(in the rows, 128 means zero)
Each row of numbers belongs to one of the objects below and depends on some of the facts about them. Some rows are named. Which object is each other row?

Some facts about the objects:
drozir {π=334, Φ=kulovu}
dragraflan {π=625}
bustel {τ=sedrotu, α=stufal, π=334}
feme {π=611}
mostas {π=611, Φ=gadrim voplon drotisi}
drabam {π=207}
gadrim {τ=drozir, α=mostas, π=207}
grorus {τ=drisi, π=207}
greker {π=334}
bosko {τ=kluvek, α=stokuplo, π=334, Φ=grorus}
fibretrar {τ=pelem, π=207}
begrur {α=luklun, π=625}
skabok {τ=bepliklir, π=207}
skason {τ=gutri, α=tribuk, π=625}
fligreskar {τ=brete, π=207}
brete {τ=robre, α=skeflos, π=14}
stoklum {α=sodu, π=611}
pibrur {τ=drisi, α=drovok, π=14}
tasik {π=334}
laror {τ=zuskos, π=14}
trebeflor {τ=grugrak, α=sapek, π=207}
rugrisku {π=334, Φ=drozir}
vevis {α=stakul, π=625}
nakem {α=trudrusta, π=207, Φ=sodu}
trebevim {τ=fotom, α=ture, π=207, Φ=plabrir nakem drovok}
molen {π=625, Φ=flari zoko}
zitri {π=625}
plaskis {τ=trabron, α=fleba, π=14, Φ=kleklar biklon kiskar}
rifor {π=14}
plofleklim {τ=grugrak, α=pimak, π=334}
klostem {π=611}
gregre {α=skidron, π=625, Φ=zetri}
tritri {τ=veka, α=griten, π=334}
draflok {π=625}
plifufus {α=plaskis, π=334}
kiskar {α=piti, π=334, Φ=skaskem}
gofli {τ=tasik, π=334}
skiga {π=611}
trizer {τ=fotom, α=plifufus, π=207}
saskik {π=334}
gregres {τ=gutri, α=kluski, π=14}
stiko {τ=plofleklim, α=floson, π=611, Φ=zoko}
vefaven {τ=flesen, α=klebuti, π=334}
stufal {α=veka, π=334}
flemim {α=bibrusu, π=625, Φ=nedrel}
dripi {τ=traruk, π=625}
lizen {π=334}
sodu {α=zopar, π=334}
griten {τ=flesen, α=zetri, π=625}
depuvis {α=godem, π=625}
miplovun {α=truluves, π=625, Φ=brepek}
godem {τ=rugrisku, α=skaskem, π=207, Φ=luklun}
voplon {α=rugi, π=625}
rogral {τ=litra, π=14}
natul {τ=fetre, α=latutak, π=207, Φ=rifor}
dritro {π=334}
stufeflon {τ=dritro, α=diso, π=14}
zamul {τ=zuskos, α=flefor, π=207}
zoko {π=625, Φ=poklozol}
luklun {τ=drisi, α=fligreskar, π=625, Φ=logrustus}
sapek {τ=zitri, α=gregre, π=14}
sedrotu {π=14, Φ=gadrim}
rugi {α=skosku, π=334}
veka {τ=skegriti, π=625, Φ=laror}
bagru {α=plomol, π=334}
diso {τ=tori, α=giduk, π=334}
safam {τ=lizen, π=611}
zetri {τ=zopar, α=flusun, π=611, Φ=zoko}
pesem {π=611}
brepek {π=625}
zegras {α=stestis, π=334, Φ=nedrel}
bepliklir {τ=drozir, π=207, Φ=gofli}
zopar {τ=pesem, π=14}
druzum {τ=drotisi, α=trabron, π=625, Φ=tribuk datril}
graplil {α=tekem, π=611}
bolar {π=207, Φ=poklozol}
biklon {τ=draflok, α=trebeflor, π=14}
pludrun {τ=zopar, α=damo, π=611}
gutri {π=334}
latutak {α=begrur, π=625, Φ=numi zetri}
stestis {τ=bagru, π=625, Φ=sodu}
pelem {π=207}
flile {π=207}
vilak {τ=skiga, α=sidrutrak, π=611, Φ=fesem}
skeflos {π=207}
kledal {τ=lizen, α=flari, π=207, Φ=flevol}
nodre {τ=rugrisku, π=14, Φ=grevapel}
kleklar {τ=klostem, α=gofli, π=334, Φ=kulovu}
bufir {α=stoklum, π=625, Φ=zetri}
trevokle {π=611}
leklel {α=robre, π=625, Φ=flusu ture}
stedilal {τ=drisi, α=druzum, π=611}
trabron {α=gregres, π=207}
kluvek {π=611}
druvur {τ=flevol, α=didam, π=625, Φ=flari}
drotisi {α=fabrak, π=625}
sokil {τ=fleso, α=poto, π=625, Φ=mopak}
damo {τ=plito, α=mulum, π=207}
bibrusu {τ=sedrotu, π=334}
bustir {τ=drisi, α=bagru, π=14, Φ=tori}
skaskem {α=stoklor, π=207, Φ=gregre bolar}
saplam {τ=rugrisku, α=bolar, π=334}
drukon {τ=grugrak, α=bopler, π=334, Φ=grevapel}
numi {π=611, Φ=tribuk}
stedom {π=334}
datril {τ=drabam, α=dritro, π=334, Φ=dagrudru}
poto {τ=tori, π=14}
mimem {π=625}
robre {τ=drotisi, π=625, Φ=trebevim}
fluster {τ=veka, α=ruklar, π=207}
stadil {τ=plofleklim, α=flusu, π=611, Φ=plabrir giduk depuvis}
ruklar {τ=saskik, α=vevis, π=14, Φ=zoko}
fitedo {τ=grugrak, α=bufir, π=625}
flefor {τ=litra, π=14, Φ=trebevim}
flesen {τ=pesem, π=14}
vadon {τ=dragraflan, α=sokil, π=625, Φ=truluves}
ture {α=skurakim, π=14, Φ=godem plorak}
vopam {τ=brete, α=zamul, π=334}
fetre {τ=logrustus, α=numi, π=625}
bibaflor {π=611}
stoklor {α=fesem, π=207, Φ=datril}
zatri {τ=plifufus, α=miplovun, π=207}
beris {π=207}
bopler {τ=bagru, α=flile, π=611, Φ=druvur}
litra {π=611}
drisi {π=207}
brostelu {α=drotisi, π=14, Φ=dragraflan}
tribuk {τ=trevokle, α=vopam, π=207, Φ=dragraflan}
grugrak {τ=zuskos, α=trebevim, π=207, Φ=stiko greker}
sugri {π=14}
truluves {α=vupumom, π=207, Φ=skegriti}
traruk {π=611}
mulum {τ=dragraflan, α=stedom, π=334}
klebuti {τ=trabron, α=nodre, π=207}
fotom {π=207}
stokuplo {τ=drukon, α=zuskos, π=207}
skosku {τ=loda, α=saplam, π=625, Φ=neso}
skurakim {τ=plofleklim, π=625}
plomol {τ=rugi, α=puples, π=625, Φ=zetri}
drovok {τ=litra, α=nakem, π=611, Φ=luklun}
dagrudru {π=625, Φ=plabrir godem stedom}
mopak {τ=bagru, α=dabo, π=625, Φ=gadrim stestis}
vupumom {τ=litra, α=vadon, π=625, Φ=brostelu}
logrustus {π=611, Φ=klostem}
gubas {α=skason, π=334}
flari {τ=skidron, α=vilak, π=207, Φ=dragraflan}
sufur {τ=lizen, π=207}
mibaver {τ=skegriti, α=brostelu, π=207}
gofler {τ=floson, α=bures, π=611}
floson {τ=skidron, π=611}
sidrutrak {α=druvur, π=14}
kulovu {π=625, Φ=pludreflu}
plibinas {τ=drisi, π=611}
naski {π=207, Φ=nedrel druvur stiko}
plorak {α=pludrun, π=14, Φ=klostem}
vozes {τ=dabo, α=bosko, π=14, Φ=greker}
stakul {α=greker, π=611}
didam {τ=feme, π=14, Φ=molen stedom kiskar}
pevul {α=datril, π=207}
tekem {α=vefaven, π=207}
tori {α=pludreflu, π=334, Φ=brostelu dragraflan}
pludreflu {τ=lizen, π=334}
poklozol {π=334, Φ=brostelu}
giduk {α=plofleklim, π=625, Φ=gregre}
plito {π=611, Φ=sedrotu brostelu gregres}
klufun {α=bepliklir, π=625}
traski {τ=stakul, α=fleso, π=625}
fesem {α=tori, π=207, Φ=tori}
kluzu {τ=fleso, α=kiskar, π=334}
plabrir {α=nibuvur, π=625, Φ=kulovu}
neso {π=207, Φ=fabrak stestis}
zuskos {τ=tori, π=207}
loda {π=14}
flusu {α=stufeflon, π=14, Φ=kluvek}
flevol {α=tritri, π=625}
skegriti {τ=litra, α=plibinas, π=625, Φ=kulovu}
nibuvur {τ=bagru, α=traski, π=611}
flusun {α=sufur, π=14}
trudrusta {π=625, Φ=datril}
nedrel {π=625, Φ=sodu}
fleba {τ=loda, α=grevapel, π=625, Φ=logrustus}
fleso {τ=klostem, α=gadrim, π=611}
dabo {τ=plifufus, α=kluzu, π=611}
gumefor {τ=tasik, π=611}
puples {τ=damo, α=poklozol, π=334, Φ=sodu}
pimak {τ=sedrotu, π=625}
fabrak {α=flemim, π=334, Φ=klostem}
grevapel {π=207, Φ=drovok}
piti {π=207, Φ=pludreflu skaskem natul}
skidron {α=gumefor, π=611}
bures {τ=molen, π=207}
plesok {τ=skiga, α=bustir, π=611}
kluski {π=625}

Some objects and their rows:
poto: [198 139 165 153 124 118 107 138 137  72 130 103 118 141 107 125 126 150
 111 118 119 155 133 155 130 123 128 152 127 128 161 115 149 125 123 141
 121 116 138 135 130 156]
flusu: [134 126 116 118 125 130 106 109 123 128 140 120 121 123 128 151 113 148
 128 141 113 134 136 133 123 133 125 141 136 127 129 116 116 120 135 126
 123 121 135 141 133 113]
natul: [111 117 116  94 121 124 139 127 148 122 111 168 128 117 123 105 122 115
 128 153 121 123 119 124 130 133 137 103 127 120 105 129 136 120 127 121
 141 140 132 118 134 139]
pelem: [141 131 141 121 125 121 119 121 121 102 114 131 128 117 130 133 131 117
 122 138 122 133 123 138 130 127 123 107 153 135 106 128 135 115 133 128
 119 134 137 117 136 146]
sufur: [163 132 166 134 124 122 112 125 148 108 113 110 138 119 116 135 148 131
 111 132 132 140 122 147 124 133 129 128 146 144 124 129 152 121 114 130
 120 136 131 115 136 153]
mulum: [133 129 150 128 124 126 122 129 145 117 112 113 132 116 127 132 141 128
 113 141 130 132 128 139 128 128 122 120 142 139 116 125 139 122 115 133
 128 135 133 130 138 152]
fabrak: [ 98 130 116 119 131 130 101 116 144 182 138  89 131 123 125 184 153 111
 114 118 135 136 135 131 112 142 120 130 164 153 119 131 123 123 113 137
 116 139 152 152 132 149]
gofli: [118 133 132 112 124 124 128 122 147 117 106 105 123 109 129 121 133 137
 123 151 123 123 126 130 124 125 118 114 139 132 104 131 127 121 123 133
 129 140 129 132 138 137]
gofler: [ 98 130 127 123 126 127 132 123 128 107 123 109 118 115 147 123 112 144
 124 166 118 123 141 125 127 120 115 122 129 124 113 114 109 123 117 126
 134 133 124 140 142 120]
skiga: [128 134 147 137 128 127 134 120 107 116 127 111 127 119 137 127 125 134
 119 140 116 131 145 134 127 114 116 120 131 129 120 111 113 126 124 135
 111 122 122 129 137 141]
nibuvur: [112 133 140 130 124 128 130 123 131 108 124 111 121 117 144 124 122 148
 120 159 121 124 139 130 125 121 116 127 129 128 119 113 119 124 116 127
 130 130 123 135 141 125]
skidron: [153 132 167 143 131 127 132 123 110 115 127 100 130 123 130 129 134 136
 112 128 120 139 145 140 127 117 119 131 129 134 128 111 119 130 118 138
 108 121 123 126 140 154]
fleba: [138 123 141 126 122 139  97 104 142 161 159  94 128 134 139 174 131 154
 117 129 127 142 142 126 112 126 135 148 147 147 143 113 126 119 125 129
 122 112 150 143 127 122]
flevol: [139 135 140 114 124 128 128 104 110 105 128  83 113 116 137 117 111 164
 134 150 108 128 134 120 119 100 123 110 131 127 117 120 115 123 139 125
 126 123 125 115 130 108]
sokil: [140 142 156 161 126 130  89 115 131 141 150  75 126 129 139 173 143 153
 108 118 134 150 134 130  99 120 126 138 147 153 155 115 138 134 110 123
 116 130 144 138 129 127]
zoko: [119 139 128 133 125 122 134 127 119 160 122 126 123 120 117 103 139 130
 125 121 120 134 122 115  94 107 142  99 111 121 148 119 129 152 118 115
 126 150 116 115 121 124]
draflok: [158 132 156 129 121 129 122 111 112 107 128 100 124 123 139 127 118 152
 126 136 114 137 135 126 121 108 126 116 137 132 125 114 123 122 138 126
 119 116 129 119 131 120]
begrur: [157 131 160 128 123 129 117 112 120  98 131  97 121 123 137 128 120 160
 124 147 117 137 132 126 120 108 126 119 133 132 128 115 129 121 127 127
 124 117 128 115 131 117]
druzum: [103 121 124 131 119 132 117 123 121 117 145 172 131 130 151 132 118 133
 118 150 126 140 130 112 116 119 139 111 127 124 128 109 135 135 120 106
 135 133 139 121 130 122]

Which object is each row?
No name comes twice in this set of rows, the named rows included.
[159 115 138 100 122 135 142 107 141 176 124 127 127 127 106 111 132 143
 132 125 113 129 141 124 113 114 153 133 109 117 142 119 112 126 138 133
 128 119 119 121 125 124]  kulovu
[127 131 127 120 130 131 127 111 123 165 129  70 124 120 125 142 132 135
 123 129 116 127 147 134 116 121 121 135 133 133 128 118 100 123 126 142
 116 123 125 142 134 138]  kluvek
[117 118 113 111 123 138 110 104 131 148 158 123 131 133 149 166 120 138
 124 138 123 137 143 117 118 125 138 132 142 136 131 113 119 120 134 120
 130 118 151 141 129 121]  robre
[122 121 131 110 125 123 149 135 143 160 111 161 141 124 107 110 152  98
 117 125 128 131 128 130 121 132 144 109 119 120 118 125 133 137 118 130
 128 145 124 118 130 170]  kiskar
[158 132 151 131 124 114 111 136 153  82 121 124 119 136 115 131 130 128
 116 127 127 147 124 145 134 126 124 125 144 132 135 130 154 118 125 143
 129 128 154 136 131 168]  zamul
[117 114 113  88 123 138 130 106 138 195 143 126 122 128 118 133 124 140
 134 136 112 126 139 115 112 118 146 127 120 117 132 120 109 124 139 127
 133 123 132 133 125 117]  plabrir
[ 83 120  98 102 123 125 113 128 146 111 150 139 115 144 142 159 109 106
 119 141 125 140 136 125 143 135 119 118 157 125 115 130 129 109 132 141
 131 132 174 160 132 164]  drukon
[ 77 118 102  99 128 136 112 114 139 244 140  92 131 131 127 176 124 130
 120 127 126 127 131 127 111 139 114 139 132 117 147 111 112 127 127 153
 113 120 135 140 140 122]  drovok
[110 127 126 111 119 124 117 123 137  73 116 155 127 115 150 135 116 127
 123 166 126 127 121 127 137 132 120 106 149 132  93 128 138 112 126 119
 138 134 141 126 141 129]  kledal
[100 128 112 114 131 135 116 107 128 199 146  73 126 125 129 166 137 130
 121 120 120 130 151 132 111 130 124 144 142 138 128 119  98 122 127 142
 114 126 138 156 133 138]  logrustus
[112 119 117 113 122 138 103 101 123 128 157 130 124 130 157 164 107 146
 126 152 119 138 140 115 125 123 129 126 150 134 121 112 119 115 134 120
 129 109 153 141 131 113]  leklel
[ 94 131 121 140 128 128  95 128 144 177 141 122 138 128 132 180 151 109
 102 122 143 144 129 133 112 142 125 128 165 152 129 125 139 131 105 128
 121 146 153 146 134 156]  puples
[ 77 113 101 114 119 126 136 138 139 110 152 186 122 148 146 134  98 110
 119 152 123 138 148 121 140 130 132 121 117 108 135 105 127 124 119 129
 140 124 158 156 133 160]  stadil

Now the same objects, written a new way:
Known rows:
zegras: [ 70 103  86  95 140 149 136 141 151 115 132 139  84 134 194 123 152  99
  74 102 144 131 179 154 103 196 143 122 155 135 128 162  67  97 101 139
  82 133 120 123  95 122 199 156 156]
didam: [170 141 129 147  93 109  82  65  55 187 216 135 117 209  79  69 117 105
  88  81  68  95 158  90 197  61 144 148 154 107  65 101 132  96 138 156
  50 153 157 158 156  88 164 137 148]
dritro: [108 143 135 108 130 136 131 153 156 140 132 122 146 139 127 144 134 119
 160 155 133 131  93 157 140 147 121 144 113 143 143 134 112 140 119  86
 130 136 124 160 137 131 106 139 124]
rugi: [102 141 130 116 141 138 136 140 138 134 105 109 123 137 133 149 138 110
 157 157 136 122  97 144 116 153 110 148 113 151 151 117  97 146 126 107
 124 129 133 152 116 145  96 126 121]
fesem: [110 149 120 152 108 193 119 152 126 118 114 113 124 148  97  48  87 105
 121 103 121 163 174  73 117 103 188 130 142 113 121 164  69  91  67 100
  83 142 140 146 143 111 163 161 155]
stoklor: [148  83 145 128 109 125 130  85  92 151 179 117 128 179 125 116 142 124
 134 113 103 134 183 126 158 104 134 117 135 127  80 127 144 128 145 143
 107 144 158 120 142 114 135 126 157]
stadil: [178  55 143 144 124  63 120  36  49 140 192 152 122 175 115 163 166 172
 129  83  84 106 180 184 162  68  99 140 164 153  69 100 155  74 193 207
 123 124 153 101 142 138 114  52  96]
vevis: [121 152 110 126 123  98 143 157 156 119 101 144 155  89 111 146 104 163
 121 139 137 133  65 108 136 131 118 133 125  97 150 130 162 145 139 113
 178 122  93 125 138 102 107 123 114]
stakul: [132 118 151 128 134 147 139 152 131 112 109 110 163 113 103 129 118 147
 186 145 138 170 128 116 112 104 151 112 105 125 140 142 132 149 117  92
 160 119 136 115 134 138  83 132 129]
trebeflor: [132 130 165 147 143 160 140 125 151 110  97 118 134 121 134 156 145 111
 142 160 119 131 112 173  97 123 105 140 126 185 140 132  94 106 118 141
 150 116 152 128 151 169 104  95  89]
mulum: [116 142 167 142 108 145 132 156 140 145 133 127 132 122 135 123 131 115
 149 143 127 130 105 126 147 145 110 150 103 125 158 132 133 148 100  99
 124 138 130 142 148 138 109 139 127]
trudrusta: [147  91  94 133 100  74 143 101  99 141 174 146 125 134 122 131 108 174
  86  95 107 119 121  92 177 103 112 118 159  60  97 122 185 130 171 155
 135 139 117 108 145  75 133 117 144]
flesen: [119 153 134 129 130 144 109 138 148 143 105 100 142 130 128 127 127  98
 151 153 116 134  99 128 130 158 138 148 106 159 144 123 124 159 114  95
 120 109 137 137 124 142  94 147 110]
zatri: [132 143 151 141 139 146 108 121 125 129  96 132 127 113 135 137 142 125
 173 144 144 125 139 158 103 147 135 145 107 190 153 111 109 120 113 123
 126 114 130 134 116 177 108 112 105]
klebuti: [139 137 175 153 118 159 127 146 137 130 114 117 146 115 123 112 129 109
 170 151 127 142 138 128 127 132 135 131  99 153 145 134 132 143 101 102
 141 130 140 132 144 158 105 128 128]
numi: [133 117  79 139 106 119 123 106  73 102 105 115 112 178  88  81  98 136
 127  75 127 143 190  98 113  82 166 157 160 123 108 128  83  47 138 146
 122 142 135 115 124 120 164 105 155]
bolar: [146 132 122 156  81 140 108  97  57 144 169 116 120 203  63  49  88 129
 125  72  88 139 188  71 166  57 177 160 157 113  80 119  99  67 115 128
  73 158 152 156 156 100 146 135 155]
fleba: [149  65 131 108 137  84 156 124 145 129 167 143 115  80 186 172 155 137
  66 130 119 112 117 134 138 167  81  61 136  57 110 132 209 185 165 164
 165 118 123  60 123  98 156 149 152]
skegriti: [151 136 111 132  88  35 139  71  64 145 203 160 114 168 111 157 140 237
 128 122 124 107 106 124 184  89  78 153 114 102  81  55 218 151 221 201
 152 128 105 136  88 103  80  44  91]

Which object is each row?
No name comes twice in this set of rows, the named rows included.
[124  68 127  86 168 119 128  94 156 144 166 126  99 122 220 186 203  96
  90 146 128 106 169 200 108 206  99  81 124 167  93 126 141 179 153 169
 103 105 148  98  83 152 152 150 138]  plorak
[111  95  97  90 153 109 154 155 193 102 119 150 120  63 197 162 152 122
  46 127 146 125 122 139  98 189 108  57 142  77 123 170 169 158 141 142
 171 115 102  67 113  99 206 164 161]  skosku
[148 194 138 149 150 110 109 156 141 134 114 152 154  67  90 116  91 130
 112 137 125 109  45  83 138  95 121 105 114  68 165 132 179 162 115 106
 140 109 101 123 153 113 113 152  97]  pimak
[112 137  90 125 112 187 143 127 133 126 107 152  92 154 128  84  99  86
  81 106 164  96 171  84 113 140 168 164 185 158 139 133  41  48 105 136
  94 189 130 193 129 107 207 138 176]  bustir
[120 117  89 134 115 137 128 129 108  88  85 121  92 143 121  85 108 110
 109  83 141 148 191 102  91 118 158 137 158 124 121 150  77  54 113 146
 129 132 131  99 116 123 197 132 163]  bopler
[127 142 140 159 114 123 167 163 167 113 117 152 150  66 127 145  97 171
  97 134 116 132  57 113 143 119 106 134 146  92 163 146 163 134 121 134
 176 127 102 112 176 108  95 109  89]  skurakim
[165 101 137 135 104  53 101  33  34 190 210 147 114 202 110 144 164 159
 150  87  88  75 143 155 205 107  92 189 134 155 101  60 152 100 186 176
  87 146 145 158 131 134  96  75 112]  kleklar
[141 132 151 136 150 151 125 153 120 110 111  99 159 110  91 117 109 135
 182 149 128 168 122 109 111  89 149  97 108 110 130 140 131 165 115  87
 144 114 136 127 134 140  75 149 119]  skidron
[103  74 129  80 167 165 141 141 183 100 130 112 100 103 210 144 187  65
  87 143 147 145 194 179  69 192 132  44 123 136  99 176 107 162 111 134
 119 109 147  73  99 140 200 182 167]  neso
[ 80 150  56 126  95 177 131 137 139 110  96 108  86 170 127  58  83  91
  66  91 132 143 177  82 110 150 190 169 173 144 114 153  30  46  85 126
  78 153 126 157 123 103 212 147 171]  brostelu
[134  52 136  79 157 127 134 106 149 131 178 120 114 156 189 156 199  85
  85 133 125 134 206 190 110 159 117  50 132 136  64 157 132 149 150 152
 123 124 163  82 108 122 205 160 178]  nakem
[112 166 177 137 152 165 126 161 162 137 160 126 158 118 111 144 134 109
 127 159  98 130  65 153 146  89 110 117 122 119 141 154 107 149  87  96
  95 118 131 163 174 129  87 141  77]  plofleklim
[119 141 110 143 109 144 127 153 134  97  88 136 135 136  98  83  98 130
 134  96 142 162 175 101 110  99 172 137 138 131 131 160  92  60 101 107
 142 139 125 125 146 122 178 124 152]  vilak
[129 160 160 142 124 172 121 142 146 150 127 110 144 118 122 111 119 100
 138 161 116 124  97 109 136 131 137 123 102 133 142 125 129 172  98  96
 104 127 140 151 142 130  96 162 116]  flusun
[179  34 142  86 152  82 166  95 123 139 198 175 112  92 191 198 175 137
  55 128 142  78 137 141 149 152  70  37 163  61  95 122 211 177 198 183
 157 168 131  92 123  92 176 142 180]  luklun

Now the same objects, written a new way:
Named rows:
flesen: [148 138 134 131 142 115  94  99 168 144 141  82 152 155 129 150 120 135
 136 113 153 115 111 126 150 120]
pludrun: [144 134 149 140 177 117 105 107 165 133 136 104 152 180  94 150 120 140
 120 120 123 115 113 134 133  97]
trabron: [150 132 126 121 147 119 103  96 172 145 133 103 148 154 107 161 109 141
 132 117 158 119 105 123 136 124]
stufal: [153 139 140 131 148 125 104 105 171 135 132 116 149 171  99 156 118 140
 133 120 134 112 115 129 137 116]
rogral: [147 137 133 135 146 121  91  99 170 140 141  81 153 156 122 138 127 130
 129 116 151 119 111 127 140 124]
vilak: [143 128 133 146 173 124  70 103 159 126 119  90 142 175  91 154 118 136
 115 128 133  94 152 130 163 110]
zuskos: [151 143 123 129 121 125  99 102 168 139 134  93 150 147  81 155 116 140
 149 117 144 124 116 130 143 140]
plofleklim: [154 142 134 135 130 125 105 106 169 131 132 115 148 166  83 152 116 138
 144 120 131 120 121 133 137 129]
datril: [161 124 115 140 162 154 111 111 165 125 134  78 140 171  89 138 119 127
 126 106 166 115 141 141 122 107]
sapek: [150 136 124 125 155 117  99 102 169 141 147  82 153 154  94 150 124 141
 126 119 136 115 114 128 155 111]
stestis: [149 123 100 163 156 130  81 124 136 128 132 146 156 163  31 150 140 124
 138 114 155 117 116 111  86 127]
stoklum: [146 137 142 137 159 122 107 105 163 132 131 119 150 180  83 156 112 137
 134 120 132 116 111 129 133 109]
drozir: [153 132 131 135 131 133 110 103 171 135 137  73 135 180 113 142  91 121
 141  95 186 110 146 150 124  95]
plibinas: [147 143 137 149 130 127 101 109 164 123 130 121 151 178  59 149 122 133
 149 121 121 124 117 137 129 129]
pevul: [148 127 134 117 177 120 102  97 175 149 137  81 150 159 130 153 112 141
 108 117 147 115  99 126 147 100]
gutri: [153 137 148 137 146 118 103  99 170 139 129 123 146 170 124 147 114 134
 138 114 149 111 107 122 140 115]
vozes: [146 120 128 118 174 122  75  98 171 136 132  71 145 159 113 138 117 137
  94 127 152  91 117 129 166 110]
pibrur: [149 130 132 120 177 125  96  99 171 140 141  67 151 161 128 141 122 140
 104 119 144 115  95 132 150 105]
plabrir: [142 106 107 130 174 138 104 106 149 129 143  76 141 199  96 153  96 119
 112  98 194 120 120 154  88  70]

Which object is each row?
No name comes twice in this set of rows, the named rows included.
[144 143 145 147 159 121 101 103 165 126 134 108 152 180  95 133 121 126
 134 119 128 112 106 130 146 106]  safam
[150 136 119 126 149 139 103  93 167 133 142  63 143 165 139 161 112 125
 142 106 179 128 130 140 129 108]  rifor
[153 130 143 123 164 123 106  99 173 140 130 123 145 173 119 158 105 139
 122 119 139 105 103 124 133 106]  plifufus
[134 122 137 126 153 101  81 101 154 137 136 122 155 186  87 153 106 135
 116 122 138 105  83 133 142  99]  miplovun
[150 134  91 135 137 143  72  94 163 124 126  65 138 145  90 178 112 132
 149 119 165 109 170 133 162 133]  bolar
[136 114 120 126 163 124  94 103 154 134 143  80 142 206  96 159  89 124
 111 104 190 118 120 158 105  75]  skegriti
[148 135 111 152 147 138  73 103 154 117 119 106 140 169  59 174 111 130
 152 122 141 101 167 129 157 123]  numi
[136 124 105 140 143 129  71 100 145 120 132  85 141 190  70 172 101 124
 141 115 172 108 145 147 129 102]  giduk
[141 115 113 128 185 132  90  99 149 128 142  84 143 195 105 162 103 124
 115 110 184 117 119 146 108  74]  depuvis
[146 128 105 138  91 118  61 110 164 137 132  56 138 150  52 147 108 128
 134 111 171  95 184 146 152 139]  didam
[142 126  95 148 168 139  58 100 138 112 125 100 146 176  73 173 126 127
 141 128 150 109 138 127 145 119]  druvur
[135 133 137 142 155 112  81  99 153 130 137 121 156 183  95 151 123 125
 130 117 149 122 103 131 119 111]  dripi
[138 134 129 140 164 120  92  94 153 128 141 121 154 186 114 165 115 126
 146 117 148 126  89 129 123 103]  brepek
[145 118 116 140 222 129  88 100 143 126 136 132 154 177 111 167 129 136
 115 122 143 109  83 110 124  86]  voplon
[152 130 138 131 115 124 101 103 174 138 131  83 135 181 110 127  88 122
 134 100 184 102 135 151 135 108]  rugrisku

